Below is a small trained network, with its code and all its weights. Each question gives an input and a target symbol and asks what happens when units are switched off, that is, made to give their printed mean instead of their output.

import numpy as np


def w(rows, s, z=0):
    codes = np.array(rows[::2]) - 128.0
    scale = np.full(codes.shape[1], s)
    scale[-1] = z or s
    return codes * scale


def norm(h):
    return h / np.sqrt((h * h).mean(-1, keepdims=True) + 1e-5)


def f(y):
    return np.maximum(y, 0)


def softmax(a):
    e = np.exp(a - a.max(-1, keepdims=True))
    return e / e.sum(-1, keepdims=True)


def log_softmax(a):
    a = a - a.max(-1, keepdims=True)
    return a - np.log(np.exp(a).sum(-1, keepdims=True))


def net(x, mask):
    ids = ['ΓΔΘΠΨΩαβεζηλμστφ'.index(c) for c in x.split()]
    T = len(ids)
    res = E[ids] + P[:T]
    r = norm(res)
    for j in range(3):
        rows = slice(3 * j, 3 * j + 3)
        q, k, v = (r @ M[0][rows].T for M in (Q, K, V))
        z = softmax(np.where(np.tri(T) > 0, q @ k.T / 3**0.5, -1e9)) @ v
        o = O[0][rows]
        res = res + np.where(mask[j], z, o[:, -1]) @ o[:, :-1]
    y = f(norm(res) @ A[0][:, :-1].T + A[0][:, -1])
    res = res + np.where(mask[3:11], y, B[0][:, -1]) @ B[0][:, :-1]
    return log_softmax(norm(res)[-1] @ U[:, :-1].T + U[:, -1])


Q, K, V, O, A, B = {}, {}, {}, {}, {}, {}
E = w([
[121,176,126,116],'Γ',
[108,143,134,114],'Δ',
[109,118,157,112],'Θ',
[140,57,57,99],'Π',
[138,42,79,125],'Ψ',
[177,124,17,77],'Ω',
[159,159,142,65],'α',
[89,87,158,47],'β',
[149,161,146,92],'ε',
[96,163,121,3],'ζ',
[159,128,175,76],'η',
[192,113,75,94],'λ',
[220,78,140,178],'μ',
[162,90,75,96],'σ',
[98,32,71,106],'τ',
[164,88,56,104],'φ',
],0.027)
P = w([
[131,65,77,161],'0',
[168,170,1,73],'1',
[124,62,53,89],'2',
[119,48,67,102],'3',
[56,55,20,160],'4',
[167,75,64,48],'5',
[135,31,83,63],'6',
],0.01)
Q[0] = w([
[129,215,119,68],'h0',
[1,176,115,140],'h0',
[193,161,202,56],'h0',
[125,96,73,43],'h1',
[40,175,165,103],'h1',
[151,67,66,187],'h1',
[17,173,180,144],'h2',
[139,139,120,196],'h2',
[212,187,173,101],'h2',
],0.0097)
K[0] = w([
[78,18,239,188],'h0',
[174,2,168,192],'h0',
[80,59,171,143],'h0',
[164,107,126,159],'h1',
[47,140,224,131],'h1',
[225,95,127,137],'h1',
[199,250,188,186],'h2',
[91,193,52,103],'h2',
[138,86,120,141],'h2',
],0.011)
V[0] = w([
[48,185,136,116],'h0',
[118,141,127,208],'h0',
[139,28,162,90],'h0',
[126,28,205,91],'h1',
[81,67,232,121],'h1',
[82,116,1,44],'h1',
[219,158,107,94],'h2',
[220,228,130,55],'h2',
[166,126,140,14],'h2',
],0.0087)
O[0] = w([
[62,88,65,153,82],'h0',
[162,95,151,92,23],'h0',
[101,183,141,195,231],'h0',
[153,240,153,137,205],'h1',
[169,217,169,105,113],'h1',
[27,231,71,97,254],'h1',
[247,142,81,72,156],'h2',
[233,154,110,21,120],'h2',
[162,254,133,87,251],'h2',
],0.0089,0.0076)
A[0] = w([
[81,71,2,121,24],'n0',
[79,180,99,100,2],'n1',
[91,113,81,45,178],'n2',
[115,190,180,43,128],'n3',
[89,198,92,121,2],'n4',
[196,88,142,99,162],'n5',
[200,187,80,202,183],'n6',
[207,90,103,167,116],'n7',
],0.012,0.0057)
B[0] = w([
[78,159,34,81,189],'n0',
[183,55,204,54,179],'n1',
[146,112,65,172,242],'n2',
[134,61,181,139,254],'n3',
[119,57,166,67,184],'n4',
[96,76,68,226,152],'n5',
[121,39,166,181,207],'n6',
[43,5,124,173,149],'n7',
],0.013,0.0096)
U = w([
[81,120,3,141,221],'Γ',
[54,137,92,131,238],'Δ',
[38,186,201,166,204],'Θ',
[95,124,146,122,24],'Π',
[71,92,171,127,6],'Ψ',
[126,109,116,83,41],'Ω',
[151,176,120,101,77],'α',
[49,182,211,82,97],'β',
[166,139,103,104,29],'ε',
[95,212,122,24,125],'ζ',
[205,189,193,90,188],'η',
[137,131,124,109,58],'λ',
[109,31,141,222,193],'μ',
[116,119,141,103,9],'σ',
[62,128,152,136,39],'τ',
[111,111,127,105,1],'φ',
],0.014,0.0054)

Each question gives the input, a string of symbols that net reads in full, and the target symbol t.
The units are the heads (3 rows each of Q, K, V and O) and the neurons (one row each of A and B). Each row of codes is followed by its name. A weight is (code - 128) times the scale printed after its matrix; where a second scale follows, it is the last column's (O, A, B and U).
mask holds one flag per unit, heads first, then neurons. A switched-off unit (its flag False) gives its mean, the last column of its rows in O or B, instead of its output. The means were averaged over made-up inputs and are rounded, as every weight is.
A unit's drop is (log p(t) with every unit on - log p(t) with that unit switched off) / (log p(t) with every unit on - log p(t) with every unit switched off).
The circuit of an input: a set's keep is (log p(t) with only the set's units on - log p(t) with every unit switched off) / (log p(t) with every unit on - log p(t) with every unit switched off). Starting from all 11 units, units are removed one at a time, each time the one whose removal leaves the highest keep (on an exact tie, the one counted first), for as long as the keep stays at least 0.8.
circuit, biggest first: the units of the circuit, biggest drop first
most important unit: the unit with the biggest drop
top k neurons: the k neurons with the biggest drops, biggest first
heads that matter: for each layer, one digit per head in row order, 1 if its drop is at least 0.15 and else 0, layers parted by /
drop of u: that unit's drop, to one decimal
input η σ Γ, target η: circuit, biggest first -> [h2; n0]
input μ Δ Θ, target μ: heads that matter -> 111
input Π Θ μ ε μ β, target μ: circuit, biggest first -> [n3; n2]
input β β β β η Θ, target β: most important unit -> h1
input β ζ Γ, target β: heads that matter -> 000
input η Ψ Δ β Δ Ψ Γ, target β: heads that matter -> 010
input Θ α η, target Θ: heads that matter -> 001
input μ Π η, target μ: heads that matter -> 011
input η ε Θ, target η: circuit, biggest first -> [h2; h1]
input μ Π β, target μ: heads that matter -> 011
input Γ Δ ζ η, target Γ: circuit, biggest first -> [h1; n2]
input Θ η β η Ψ Θ, target β: heads that matter -> 001
input η μ Θ μ Δ, target μ: heads that matter -> 011
input Θ μ Θ Δ μ Γ, target Θ: heads that matter -> 001
input μ Ψ μ Γ, target μ: top neuron -> [n6]
input η Ψ η α, target η: heads that matter -> 001
input μ Δ Δ, target μ: drop of h2 -> 0.2
input Θ Δ η, target Θ: drop of h2 -> 0.7
input β Ω β ε, target β: drop of h2 -> 0.2
input ε β β Θ η, target β: circuit, biggest first -> [h1]
